Below is a small trained network, with its code and all its weights. Each question gives an input and a class and asks what happens when units are switched off, that is, made to give their printed mean instead of their output.

import numpy as np


def w(rows, s, z=0):
    codes = np.array(rows[::2]) - 128.0
    scale = np.full(codes.shape[1], s)
    scale[-1] = z or s
    return codes * scale


def f(y):
    return np.maximum(y, 0)


def log_softmax(a):
    a = a - a.max(-1, keepdims=True)
    return a - np.log(np.exp(a).sum(-1, keepdims=True))


def net(x, mask):
    res = np.array(x, float).reshape(1, 8) / 4 @ E
    y = f(res @ A[0][:, :-1].T + A[0][:, -1])
    res = res + np.where(mask, y, B[0][:, -1]) @ B[0][:, :-1]
    return log_softmax(res[-1] @ U[:, :-1].T + U[:, -1])


A, B = {}, {}
E = w([
[155,154,165,199,63,120,57,56,110,113,55,122],'x0',
[171,140,98,96,238,121,116,76,141,151,69,140],'x1',
[110,91,70,99,127,53,39,198,172,101,105,129],'x2',
[132,90,121,192,159,147,75,89,133,153,227,211],'x3',
[134,128,209,90,146,212,52,186,141,170,125,82],'x4',
[209,113,145,169,148,171,146,254,65,62,84,175],'x5',
[148,164,115,133,132,115,116,126,118,131,158,109],'x6',
[128,54,215,102,159,57,125,105,55,77,164,80],'x7',
],0.0088)
A[0] = w([
[170,123,150,92,132,144,66,159,142,198,146,76,56],'N0',
[123,148,152,65,105,101,207,145,116,105,31,28,73],'N1',
[138,89,207,106,163,84,148,118,61,112,149,73,59],'N2',
[144,176,101,120,99,130,151,156,173,136,80,88,153],'N3',
[117,187,91,139,125,175,127,140,185,149,92,130,2],'N4',
[96,115,90,78,150,130,179,122,167,154,179,114,136],'N5',
[140,76,144,180,150,154,78,128,123,150,173,151,135],'N6',
[114,62,155,94,109,122,126,84,167,124,129,94,134],'N7',
[121,125,141,87,118,100,131,94,172,136,156,123,58],'N8',
[137,125,118,56,191,148,202,190,123,119,178,122,47],'N9',
[184,127,141,148,88,129,91,77,131,118,70,125,36],'N10',
[82,83,213,137,156,165,110,154,122,184,95,101,85],'N11',
[140,187,132,160,97,103,108,92,126,99,85,122,128],'N12',
[148,102,59,144,96,112,160,94,126,108,129,120,21],'N13',
[134,86,120,141,97,132,61,124,160,121,79,137,91],'N14',
[133,105,145,104,120,172,66,151,145,149,96,124,108],'N15',
[116,179,58,184,70,167,130,160,210,171,97,168,111],'N16',
[147,112,103,96,201,101,99,107,144,133,39,112,145],'N17',
[152,131,94,139,128,64,199,89,74,123,112,147,68],'N18',
[103,165,158,77,141,168,91,142,110,121,97,88,129],'N19',
[199,117,126,129,124,94,137,179,80,85,112,143,71],'N20',
[107,155,135,146,105,89,94,108,126,169,158,66,124],'N21',
[136,65,173,100,142,57,88,117,97,84,130,84,68],'N22',
[186,134,123,105,181,170,139,77,145,147,96,117,128],'N23',
[136,114,180,144,106,143,122,70,92,117,82,163,110],'N24',
[152,176,163,150,134,202,211,84,102,166,147,89,181],'N25',
[155,164,154,172,99,135,32,88,79,117,82,93,26],'N26',
[118,149,188,107,142,148,90,146,130,126,138,108,23],'N27',
[87,123,100,82,119,128,126,80,142,179,125,108,31],'N28',
[131,146,154,112,138,194,81,148,160,154,136,127,82],'N29',
[84,183,126,81,109,123,109,61,187,165,121,90,98],'N30',
[136,93,129,155,157,134,111,100,139,147,149,203,46],'N31',
[78,111,125,116,36,134,139,181,115,137,143,98,210],'N32',
[93,95,86,129,113,73,166,120,125,84,95,175,60],'N33',
[126,109,129,150,140,116,117,119,183,160,119,161,246],'N34',
[124,145,101,106,206,108,130,144,109,158,121,144,136],'N35',
[129,172,112,119,116,168,133,160,165,181,105,152,34],'N36',
[121,123,68,105,124,45,11,200,188,115,111,109,83],'N37',
[191,146,118,171,178,155,139,164,121,107,108,128,112],'N38',
[110,110,153,136,158,102,128,120,115,122,123,107,18],'N39',
[150,95,109,150,131,184,116,182,95,135,79,129,49],'N40',
[97,95,107,112,113,114,106,102,140,165,131,81,45],'N41',
],0.011,0.0093)
B[0] = w([
[143,174,44,228,85,103,191,88,137,119,115,126,178],'N0',
[214,47,109,105,85,104,70,83,81,226,255,145,247],'N1',
[136,157,85,57,203,152,150,61,106,41,89,137,212],'N2',
[135,110,141,109,177,88,59,80,102,173,158,135,212],'N3',
[138,119,99,85,184,178,159,32,103,23,156,158,168],'N4',
[84,66,104,160,131,145,57,156,166,131,45,114,217],'N5',
[182,95,125,99,113,100,75,92,100,196,186,106,189],'N6',
[125,143,145,134,165,143,107,150,92,120,89,150,200],'N7',
[153,138,126,121,100,195,116,153,105,134,120,174,164],'N8',
[47,54,60,132,91,187,27,154,233,129,54,107,204],'N9',
[67,77,71,119,76,194,92,149,197,119,130,114,171],'N10',
[163,195,58,194,116,75,163,112,173,164,127,156,187],'N11',
[108,83,99,136,157,133,102,161,189,149,93,91,201],'N12',
[165,170,65,228,89,113,175,89,151,124,150,151,153],'N13',
[81,117,128,103,168,138,103,169,194,143,109,119,181],'N14',
[132,176,102,175,160,90,153,123,114,126,115,148,184],'N15',
[160,116,121,82,223,139,134,52,76,53,136,106,246],'N16',
[126,142,223,193,137,144,149,157,117,94,187,30,232],'N17',
[185,207,86,208,80,85,129,107,150,137,92,136,195],'N18',
[155,135,90,185,138,71,160,109,143,153,128,141,194],'N19',
[85,171,169,144,137,170,109,157,63,152,108,202,182],'N20',
[137,145,162,161,156,168,109,162,96,129,113,174,197],'N21',
[118,134,126,75,208,142,140,34,101,63,114,135,202],'N22',
[102,128,193,165,94,110,151,153,125,94,194,83,194],'N23',
[68,98,112,96,107,137,107,170,176,124,86,97,183],'N24',
[123,161,191,38,82,46,197,153,195,148,85,128,242],'N25',
[77,60,63,125,113,167,93,167,191,103,118,126,188],'N26',
[189,156,49,205,73,143,162,88,120,90,132,163,150],'N27',
[116,142,139,125,93,201,118,184,50,104,123,197,175],'N28',
[162,139,73,196,114,69,170,92,136,107,129,154,175],'N29',
[113,137,141,144,117,187,120,201,61,151,77,178,233],'N30',
[203,96,138,90,82,146,123,65,99,161,211,131,159],'N31',
[133,139,228,207,160,142,99,128,143,86,147,16,241],'N32',
[188,207,49,206,91,79,176,142,161,126,79,149,182],'N33',
[135,105,171,131,157,67,107,132,90,172,81,64,228],'N34',
[125,140,171,171,103,147,99,118,144,97,122,53,190],'N35',
[133,114,97,94,181,145,148,64,130,58,146,161,165],'N36',
[120,164,185,16,10,70,212,129,205,160,128,164,238],'N37',
[121,151,154,124,100,165,95,183,55,149,91,150,189],'N38',
[163,125,87,112,177,116,173,91,122,86,176,138,136],'N39',
[91,149,164,135,104,176,118,147,63,161,75,186,172],'N40',
[128,135,123,148,108,205,136,146,103,128,104,199,164],'N41',
],0.0087,0.012)
U = w([
[152,188,21,228,115,89,168,120,142,133,129,151,67],'0',
[132,127,89,55,194,158,143,73,105,31,134,147,63],'1',
[107,151,149,145,123,188,108,208,50,147,105,210,60],'2',
[71,50,51,133,123,169,80,176,227,120,126,109,68],'3',
[116,156,186,39,75,98,211,148,200,146,140,156,114],'4',
[170,72,101,123,116,116,69,88,102,218,254,141,81],'5',
[118,131,140,156,166,87,116,145,121,140,115,94,251],'6',
[117,143,221,220,111,158,124,139,140,59,197,40,86],'7',
],0.0098,0.017)

Each question gives the input, the list of numbers given to net, and the class t.
The units are the neurons (one row each of A and B). Each row of codes is followed by its name. A weight is (code - 128) times the scale printed after its matrix; where a second scale follows, it is the last column's (A, B and U).
mask holds one flag per neuron, in row order. A switched-off neuron (its flag False) gives its mean, the last column of its row in B, instead of its output. The means were averaged over made-up inputs and are rounded, as every weight is.
A unit's drop is (log p(t) with every unit on - log p(t) with that unit switched off) / (log p(t) with every unit on - log p(t) with every unit switched off).
The circuit of an input: a set's keep is (log p(t) with only the set's units on - log p(t) with every unit switched off) / (log p(t) with every unit on - log p(t) with every unit switched off). Starting from the 12 units with the biggest drops (on a tie, the unit counted first), units are removed one at a time, each time the one whose removal leaves the highest keep (on an exact tie, the one counted first), for as long as the keep stays at least 0.8.
circuit, biggest first: the units of the circuit, biggest drop first
unit that matters most: the unit with the biggest drop
k most important neurons: the k neurons with the biggest drops, biggest first
drop when u is switched off: that unit's drop, to one decimal
input [-3,7,-5,1,0,-6,-6,2], class 7: circuit, biggest first : [N23]
input [-4,2,-5,-7,3,-2,5,-2], class 5: 3 most important neurons : [N1; N37; N3]
input [-5,-4,0,5,-1,6,0,6], class 1: 4 most important neurons : [N2; N1; N30; N22]
input [-8,-3,-1,-2,-5,1,5,-7], class 3: 2 most important neurons : [N9; N5]
input [3,1,-5,-8,-6,-8,-4,-3], class 2: 2 most important neurons : [N30; N28]
input [-1,4,6,7,8,6,-2,-2], class 0: circuit, biggest first : [N0; N29]
input [1,-8,-8,-4,-4,-3,6,8], class 1: 2 most important neurons : [N2; N37]
input [-4,5,-4,4,6,4,3,-7], class 1: 3 most important neurons : [N36; N4; N16]
input [-3,-2,-5,-1,6,5,-3,8], class 1: 2 most important neurons : [N2; N22]
input [1,-8,0,4,2,4,0,8], class 1: 3 most important neurons : [N2; N22; N17]
input [-7,8,-3,5,-3,-3,2,-3], class 7: 2 most important neurons : [N23; N35]
input [-6,8,2,-1,-1,1,2,-3], class 7: circuit, biggest first : [N17; N35]
input [-7,5,8,5,1,-8,2,-3], class 2: circuit, biggest first : [N30; N28]
input [-4,5,8,-6,6,7,5,8], class 1: unit that matters most : N22
input [-2,0,0,5,-7,0,-3,7], class 0: 3 most important neurons : [N18; N33; N16]
input [2,3,7,8,-6,3,-8,-3], class 5: 2 most important neurons : [N31; N25]
input [0,1,-8,6,4,4,0,5], class 4: 2 most important neurons : [N25; N1]
input [-8,-5,-6,0,2,-7,3,-5], class 3: 2 most important neurons : [N5; N9]
input [8,-3,-6,-6,2,4,6,-5], class 3: 2 most important neurons : [N26; N10]
input [3,3,-1,-4,3,-5,0,-6], class 1: unit that matters most : N4
input [6,-1,-6,3,4,-7,4,4], class 2: circuit, biggest first : [N30; N21]
input [2,-1,7,-2,-5,8,3,-2], class 2: drop when N20 is switched off : 1.3
input [-2,-5,0,-1,5,4,-1,-5], class 0: drop when N35 is switched off : 0.3
input [7,-4,7,-2,-5,4,7,5], class 3: drop when N25 is switched off : 0.6
input [-7,-3,0,4,5,-8,2,8], class 1: drop when N32 is switched off : 0.0
